Below are the code and all the weights of a small trained network. Each question names an input and a class and asks about switching units off, where a switched-off unit gives its printed mean instead of its output.

import numpy as np


def w(rows, s, z=0):
    codes = np.array(rows[::2]) - 128.0
    scale = np.full(codes.shape[1], s)
    scale[-1] = z or s
    return codes * scale


def f(y):
    return np.maximum(y, 0)


def log_softmax(a):
    a = a - a.max(-1, keepdims=True)
    return a - np.log(np.exp(a).sum(-1, keepdims=True))


def net(x, mask):
    res = np.array(x, float).reshape(1, 8) / 4 @ E
    y = f(res @ A[0][:, :-1].T + A[0][:, -1])
    res = res + np.where(mask, y, B[0][:, -1]) @ B[0][:, :-1]
    return log_softmax(res[-1] @ U[:, :-1].T + U[:, -1])


A, B = {}, {}
E = w([
[128,129,128,128,129,128,128],'x0',
[124,120,127,2,128,132,136],'x1',
[128,129,128,128,128,128,128],'x2',
[146,105,37,137,129,206,147],'x3',
[238,172,112,123,115,104,104],'x4',
[128,128,128,128,129,127,128],'x5',
[128,128,128,128,128,129,128],'x6',
[128,128,128,128,129,128,129],'x7',
],0.014)
A[0] = w([
[237,168,120,201,116,98,122,113],'N0',
[133,114,39,131,132,184,129,144],'N1',
[196,147,89,163,112,187,116,86],'N2',
[43,112,148,248,122,151,131,207],'N3',
[77,110,165,77,133,99,95,129],'N4',
[157,110,24,154,143,185,147,127],'N5',
[214,120,132,178,124,104,125,121],'N6',
[154,147,141,167,121,97,118,120],'N7',
[102,122,80,74,123,155,127,98],'N8',
[87,148,217,76,110,90,137,167],'N9',
[206,151,121,48,117,122,123,42],'N10',
[57,86,129,17,137,145,132,111],'N11',
[112,142,132,123,127,128,119,117],'N12',
[85,102,92,111,117,165,120,108],'N13',
[236,153,118,18,125,113,119,22],'N14',
[118,140,225,124,133,57,120,254],'N15',
[100,123,122,70,125,136,157,113],'N16',
[163,156,160,142,120,88,131,147],'N17',
],0.015,0.0063)
B[0] = w([
[211,138,124,54,130,113,97,227],'N0',
[106,125,125,94,92,170,215,210],'N1',
[174,137,131,144,35,97,119,198],'N2',
[71,127,139,252,137,134,155,248],'N3',
[116,128,131,104,63,80,113,195],'N4',
[176,126,130,134,34,116,209,223],'N5',
[174,123,123,76,145,122,106,194],'N6',
[135,120,125,92,169,138,106,169],'N7',
[119,122,130,87,172,178,137,183],'N8',
[117,136,117,130,45,36,102,220],'N9',
[79,124,131,213,130,138,143,201],'N10',
[144,131,118,24,100,125,114,240],'N11',
[139,106,109,141,130,100,141,136],'N12',
[137,135,132,99,180,172,155,174],'N13',
[58,124,145,242,136,139,161,229],'N14',
[130,128,135,169,165,32,1,236],'N15',
[139,126,114,79,147,140,133,183],'N16',
[132,117,120,116,199,137,111,173],'N17',
],0.031,0.018)
U = w([
[43,124,142,213,174,116,89,210],'0',
[166,146,83,45,50,90,111,151],'1',
[83,118,122,200,116,219,203,248],'2',
[126,116,70,2,139,214,158,27],'3',
[187,141,99,63,209,121,53,16],'4',
],0.0065,0.0018)

Each question gives the input, the list of numbers given to net, and the class t.
The units are the neurons (one row each of A and B). Each row of codes is followed by its name. A weight is (code - 128) times the scale printed after its matrix; where a second scale follows, it is the last column's (A, B and U).
mask holds one flag per neuron, in row order. A switched-off neuron (its flag False) gives its mean, the last column of its row in B, instead of its output. The means were averaged over made-up inputs and are rounded, as every weight is.
A unit's drop is (log p(t) with every unit on - log p(t) with that unit switched off) / (log p(t) with every unit on - log p(t) with every unit switched off).
unit that matters most: the unit with the biggest drop
top k neurons: the k neurons with the biggest drops, biggest first
drop of u: that unit's drop, to one decimal
input [0,7,-5,-2,2,8,5,-5], class 0: unit that matters most => N14
input [-7,0,-8,-7,8,1,-3,-4], class 4: top 2 neurons => [N0, N3]
input [3,-3,7,0,-5,-8,2,-6], class 0: top 2 neurons => [N5, N1]
input [7,0,2,-1,6,-4,3,-2], class 4: top 2 neurons => [N0, N3]
input [8,-4,2,-7,0,4,-1,4], class 0: top 2 neurons => [N3, N11]
input [-3,1,-4,5,7,6,2,3], class 2: top 3 neurons => [N14, N10, N11]
input [7,-4,6,3,0,-2,3,4], class 2: top 2 neurons => [N11, N3]
input [-1,1,4,5,-2,-5,8,-2], class 3: top 2 neurons => [N14, N3]
input [1,0,4,0,6,6,-8,-1], class 4: top 2 neurons => [N0, N3]
input [-3,5,7,4,1,-2,-1,4], class 2: top 2 neurons => [N14, N0]
input [-5,4,-6,-8,1,2,3,2], class 0: top 2 neurons => [N15, N0]
input [1,7,6,1,3,4,5,1], class 2: top 2 neurons => [N15, N14]
input [6,2,-3,-1,8,-1,6,7], class 0: drop of N14 => 1.3
input [6,-2,-5,-6,8,7,-8,-2], class 4: unit that matters most => N0
input [4,1,3,7,-2,-5,-8,-4], class 3: drop of N14 => 0.4
input [-4,2,-8,1,-2,-6,8,-3], class 3: drop of N15 => 0.2
input [-8,1,6,-6,1,3,-5,7], class 0: drop of N5 => 0.2
input [2,1,-6,4,6,1,-7,-7], class 2: top 3 neurons => [N14, N11, N10]
